Below is a small trained network, with its code and all its weights. Each question gives an input and a target symbol and asks what happens when units are switched off, that is, made to give their printed mean instead of their output.

import numpy as np


def w(rows, s, z=0):
    codes = np.array(rows[::2]) - 128.0
    scale = np.full(codes.shape[1], s)
    scale[-1] = z or s
    return codes * scale


def norm(h):
    return h / np.sqrt((h * h).mean(-1, keepdims=True) + 1e-5)


def f(y):
    return y / 2 * (1 + np.tanh(0.7978845608 * (y + 0.044715 * y**3)))


def softmax(a):
    e = np.exp(a - a.max(-1, keepdims=True))
    return e / e.sum(-1, keepdims=True)


def log_softmax(a):
    a = a - a.max(-1, keepdims=True)
    return a - np.log(np.exp(a).sum(-1, keepdims=True))


def net(x, mask):
    ids = ['ΓΔΘΦΩαλπτ'.index(c) for c in x.split()]
    T = len(ids)
    res = E[ids] + P[:T]
    u = 0
    for l in range(3):
        r = norm(res)
        for j in range(2):
            rows = slice(4 * j, 4 * j + 4)
            q, k, v = (r @ M[l][rows].T for M in (Q, K, V))
            z = softmax(np.where(np.tri(T) > 0, q @ k.T / 4**0.5, -1e9)) @ v
            o = O[l][rows]
            res = res + np.where(mask[u + j], z, o[:, -1]) @ o[:, :-1]
        u += 2
        y = f(norm(res) @ A[l][:, :-1].T + A[l][:, -1])
        res = res + np.where(mask[u : u + 4], y, B[l][:, -1]) @ B[l][:, :-1]
        u += 4
    return log_softmax(norm(res)[-1] @ U[:, :-1].T + U[:, -1])


Q, K, V, O, A, B = {}, {}, {}, {}, {}, {}
E = w([
[111,156,134,102,193,208],'Γ',
[173,46,5,161,118,129],'Δ',
[115,115,184,85,121,120],'Θ',
[120,73,157,132,60,105],'Φ',
[202,154,84,112,75,136],'Ω',
[99,85,94,66,125,111],'α',
[57,119,59,168,132,110],'λ',
[125,92,75,128,224,50],'π',
[126,175,208,141,148,85],'τ',
],0.021)
P = w([
[142,1,98,138,180,211],'0',
[133,26,105,127,160,205],'1',
[128,35,110,124,171,185],'2',
[132,63,112,126,147,180],'3',
[129,77,113,127,147,161],'4',
[133,98,124,125,134,154],'5',
[134,111,131,126,140,135],'6',
[132,127,135,130,141,121],'7',
[130,142,142,126,134,108],'8',
[132,157,150,123,133,100],'9',
[122,182,147,129,121,92],'10',
[123,199,147,131,121,79],'11',
[124,214,135,137,98,66],'12',
],0.01)
Q[0] = w([
[114,196,96,48,187,116],'0.h1',
[42,95,137,92,137,113],'0.h1',
[141,85,78,142,130,121],'0.h1',
[139,141,112,112,174,81],'0.h1',
[148,156,149,167,151,90],'0.h2',
[154,113,145,106,168,133],'0.h2',
[193,70,148,81,72,79],'0.h2',
[161,67,109,140,65,2],'0.h2',
],0.025)
K[0] = w([
[126,201,82,61,152,86],'0.h1',
[44,119,115,106,135,96],'0.h1',
[132,104,81,156,151,145],'0.h1',
[129,157,122,133,170,96],'0.h1',
[119,179,145,163,157,133],'0.h2',
[158,101,144,87,166,106],'0.h2',
[131,145,117,24,108,70],'0.h2',
[127,163,110,119,98,5],'0.h2',
],0.025)
V[0] = w([
[161,176,85,157,238,180],'0.h1',
[133,164,197,147,145,164],'0.h1',
[84,255,37,23,156,111],'0.h1',
[35,115,141,129,148,140],'0.h1',
[193,177,145,202,127,167],'0.h2',
[171,161,114,157,150,171],'0.h2',
[136,149,153,227,128,178],'0.h2',
[113,129,163,227,117,166],'0.h2',
],0.0088)
O[0] = w([
[230,164,131,147,254,134,94],'0.h1',
[207,118,193,151,49,112,51],'0.h1',
[77,248,148,103,211,153,151],'0.h1',
[56,99,193,168,140,157,141],'0.h1',
[209,163,171,132,190,130,2],'0.h2',
[159,132,145,108,186,135,82],'0.h2',
[209,113,186,174,202,123,21],'0.h2',
[196,108,178,187,176,119,35],'0.h2',
],0.0073,0.009)
A[0] = w([
[161,222,111,140,184,236,98],'0.n1',
[59,118,97,255,111,62,86],'0.n2',
[214,105,181,187,145,14,27],'0.n3',
[142,96,113,48,219,16,4],'0.n4',
],0.0096,0.0032)
B[0] = w([
[93,163,21,95,102,124,253],'0.n1',
[112,157,102,249,93,126,208],'0.n2',
[75,65,221,33,174,117,147],'0.n3',
[149,95,123,137,83,13,134],'0.n4',
],0.013,0.0036)
Q[1] = w([
[99,128,101,142,139,104],'1.h1',
[136,144,156,131,160,123],'1.h1',
[162,130,143,134,142,153],'1.h1',
[116,145,80,157,85,160],'1.h1',
[114,132,128,135,137,118],'1.h2',
[97,184,1,127,75,127],'1.h2',
[115,140,73,159,110,130],'1.h2',
[106,124,130,130,136,150],'1.h2',
],0.033)
K[1] = w([
[95,162,164,141,126,64],'1.h1',
[129,52,141,123,143,178],'1.h1',
[150,62,97,110,106,190],'1.h1',
[92,166,47,142,54,91],'1.h1',
[129,130,142,121,148,118],'1.h2',
[62,254,189,141,135,53],'1.h2',
[132,191,135,87,107,83],'1.h2',
[161,118,122,144,126,84],'1.h2',
],0.016)
V[1] = w([
[167,147,143,89,103,131],'1.h1',
[150,169,133,35,189,126],'1.h1',
[191,157,74,116,107,162],'1.h1',
[166,153,111,119,65,58],'1.h1',
[103,36,136,166,144,235],'1.h2',
[144,27,66,9,135,144],'1.h2',
[91,76,36,225,169,80],'1.h2',
[132,172,75,152,44,235],'1.h2',
],0.011)
O[1] = w([
[162,142,146,88,125,130,82],'1.h1',
[143,186,136,86,161,90,86],'1.h1',
[175,150,98,133,143,124,127],'1.h1',
[148,128,101,104,65,118,154],'1.h1',
[58,182,155,135,96,172,151],'1.h2',
[103,162,135,2,90,75,253],'1.h2',
[123,219,87,212,156,57,247],'1.h2',
[110,175,72,147,47,201,160],'1.h2',
],0.011,0.0073)
A[1] = w([
[168,78,87,171,97,136,14],'1.n1',
[222,126,121,183,84,156,163],'1.n2',
[125,126,90,187,141,156,104],'1.n3',
[135,179,251,159,117,116,10],'1.n4',
],0.021,0.0011)
B[1] = w([
[116,92,100,72,126,124,221],'1.n1',
[171,156,108,172,124,114,162],'1.n2',
[150,56,163,136,161,171,255],'1.n3',
[105,2,144,60,181,130,185],'1.n4',
],0.018,0.0031)
Q[2] = w([
[109,194,124,47,61,139],'2.h1',
[130,146,77,124,85,80],'2.h1',
[176,120,24,76,129,150],'2.h1',
[147,109,193,26,134,237],'2.h1',
[123,105,49,91,133,139],'2.h2',
[199,204,67,178,64,194],'2.h2',
[146,90,215,104,217,133],'2.h2',
[170,5,145,42,159,170],'2.h2',
],0.014)
K[2] = w([
[47,137,123,63,85,102],'2.h1',
[89,124,55,131,123,73],'2.h1',
[102,170,60,83,168,102],'2.h1',
[121,106,203,44,143,202],'2.h1',
[95,141,193,78,61,106],'2.h2',
[164,205,81,251,38,121],'2.h2',
[189,89,171,115,152,211],'2.h2',
[172,22,189,86,101,95],'2.h2',
],0.016)
V[2] = w([
[152,125,38,82,154,170],'2.h1',
[120,131,82,147,127,139],'2.h1',
[190,145,108,44,142,122],'2.h1',
[88,112,161,93,173,182],'2.h1',
[107,132,254,120,142,156],'2.h2',
[131,135,126,131,116,139],'2.h2',
[84,200,192,137,139,102],'2.h2',
[115,141,139,79,210,190],'2.h2',
],0.011)
O[2] = w([
[141,37,176,118,92,183,225],'2.h1',
[134,96,171,97,106,138,195],'2.h1',
[128,105,106,202,148,183,98],'2.h1',
[115,80,71,130,93,110,148],'2.h1',
[148,77,255,64,169,162,2],'2.h2',
[139,134,132,149,121,136,130],'2.h2',
[111,99,157,154,140,206,128],'2.h2',
[107,120,144,114,229,104,111],'2.h2',
],0.0075,0.0054)
A[2] = w([
[219,148,31,129,62,157,252],'2.n1',
[119,84,197,99,82,220,116],'2.n2',
[67,134,226,218,5,38,111],'2.n3',
[106,179,142,98,8,142,148],'2.n4',
],0.014,0.0024)
B[2] = w([
[167,83,227,103,145,173,224],'2.n1',
[148,254,199,159,182,140,156],'2.n2',
[230,167,237,152,184,134,190],'2.n3',
[123,172,104,149,216,119,248],'2.n4',
],0.0099,0.012)
U = w([
[128,136,88,103,237,193,4],'Γ',
[141,1,46,106,119,127,13],'Δ',
[123,185,214,138,122,140,97],'Θ',
[152,77,182,148,29,127,237],'Φ',
[225,156,108,67,79,123,156],'Ω',
[29,134,82,83,68,127,152],'α',
[110,90,119,238,137,151,158],'λ',
[146,118,94,143,161,15,177],'π',
[106,48,199,59,167,106,181],'τ',
],0.0097,0.0028)

Each question gives the input, a string of symbols that net reads in full, and the target symbol t.
The units are the heads (4 rows each of Q, K, V and O) and the neurons (one row each of A and B). Each row of codes is followed by its name. A weight is (code - 128) times the scale printed after its matrix; where a second scale follows, it is the last column's (O, A, B and U).
mask holds one flag per unit, layer by layer, with each layer's heads first. A switched-off unit (its flag False) gives its mean, the last column of its rows in O or B, instead of its output. The means were averaged over made-up inputs and are rounded, as every weight is.
A unit's drop is (log p(t) with every unit on - log p(t) with that unit switched off) / (log p(t) with every unit on - log p(t) with every unit switched off).
The circuit of an input: a set's keep is (log p(t) with only the set's units on - log p(t) with every unit switched off) / (log p(t) with every unit on - log p(t) with every unit switched off). Starting from the 12 units with the biggest drops (on a tie, the unit counted first), units are removed one at a time, each time the one whose removal leaves the highest keep (on an exact tie, the one counted first), for as long as the keep stays at least 0.8.
units of the circuit, in order: the units of the circuit, biggest drop first
unit that matters most: the unit with the biggest drop
k most important neurons: the k neurons with the biggest drops, biggest first
k most important neurons of layer l: the k neurons of layer l with the biggest drops, biggest first
which heads matter: for each layer, one digit per head in row order, 1 if its drop is at least 0.15 and else 0, layers parted by /
input Γ Γ Γ Γ Δ α α τ α π, target τ: 2 most important neurons => (0.n3, 1.n4)
input α Θ Γ α Φ α Θ λ Ω Δ λ α, target λ: which heads matter => 01 / 01 / 00
input α Γ Δ Ω λ α Γ α Φ Φ Ω λ Γ, target λ: which heads matter => 00 / 01 / 00
input Φ τ α Ω τ Θ α Φ α Ω τ λ, target τ: units of the circuit, in order => (1.h2, 0.h2, 0.n3)
input α Γ α α Θ α Ω π Γ Δ Θ, target Θ: which heads matter => 00 / 00 / 00
input Γ Ω Ω Γ, target Ω: which heads matter => 11 / 10 / 00
input Ω Ω τ Ω Δ Ω Δ Θ Δ α λ, target λ: unit that matters most => 0.h1
input α λ α Ω Γ τ Γ Γ, target τ: which heads matter => 01 / 01 / 01
input Γ Γ π λ, target π: which heads matter => 11 / 01 / 10
input α Φ α Φ α Γ Γ Ω Ω Θ, target Ω: which heads matter => 10 / 10 / 00
input Γ α Ω α π τ α Γ Γ Ω Φ π Δ, target π: units of the circuit, in order => (1.h2, 0.h1)
input α α Δ Ω Γ π, target π: which heads matter => 00 / 00 / 00
input π α α α Ω Γ τ, target τ: units of the circuit, in order => (0.h2, 1.n4)
input α Γ π α π Γ, target π: 2 most important neurons => (0.n4, 0.n1)
input Γ α Ω Φ Θ Θ Γ Γ α λ Γ, target λ: unit that matters most => 1.h2
input π Ω α π α, target π: which heads matter => 00 / 01 / 00
input α α Ω Γ Ω α Φ Δ Δ Φ, target Φ: units of the circuit, in order => (0.h1, 2.n3)
input α α λ π Θ, target π: units of the circuit, in order => (0.n4, 1.h2, 0.h1)
input Ω α Φ α Γ Δ α α π λ, target π: units of the circuit, in order => (1.h2, 0.n4)
input π Γ α Ω Γ Γ Δ Ω, target Ω: unit that matters most => 2.n1
input Φ Γ α Φ Γ α Γ Ω Φ Γ Ω, target Ω: units of the circuit, in order => (2.n1, 0.h1)
input Ω Γ Ω Γ λ Ω Γ π Γ, target π: 2 most important neurons => (0.n1, 0.n4)
input α π α Ω, target π: units of the circuit, in order => (0.n4, 1.h2)
input Φ α τ λ, target τ: units of the circuit, in order => (0.h2, 0.n3, 1.h2)
input Θ Φ Δ τ α Φ τ Ω, target τ: 2 most important neurons of layer 0 => (0.n3, 0.n2)
input Ω λ α Θ Γ Φ λ Θ, target λ: units of the circuit, in order => (1.h2, 0.n2, 0.h2, 0.h1)
input α Φ π Ω, target π: unit that matters most => 1.h2
input α Γ α Ω Φ π Φ Ω Γ α Θ, target Θ: which heads matter => 10 / 00 / 00
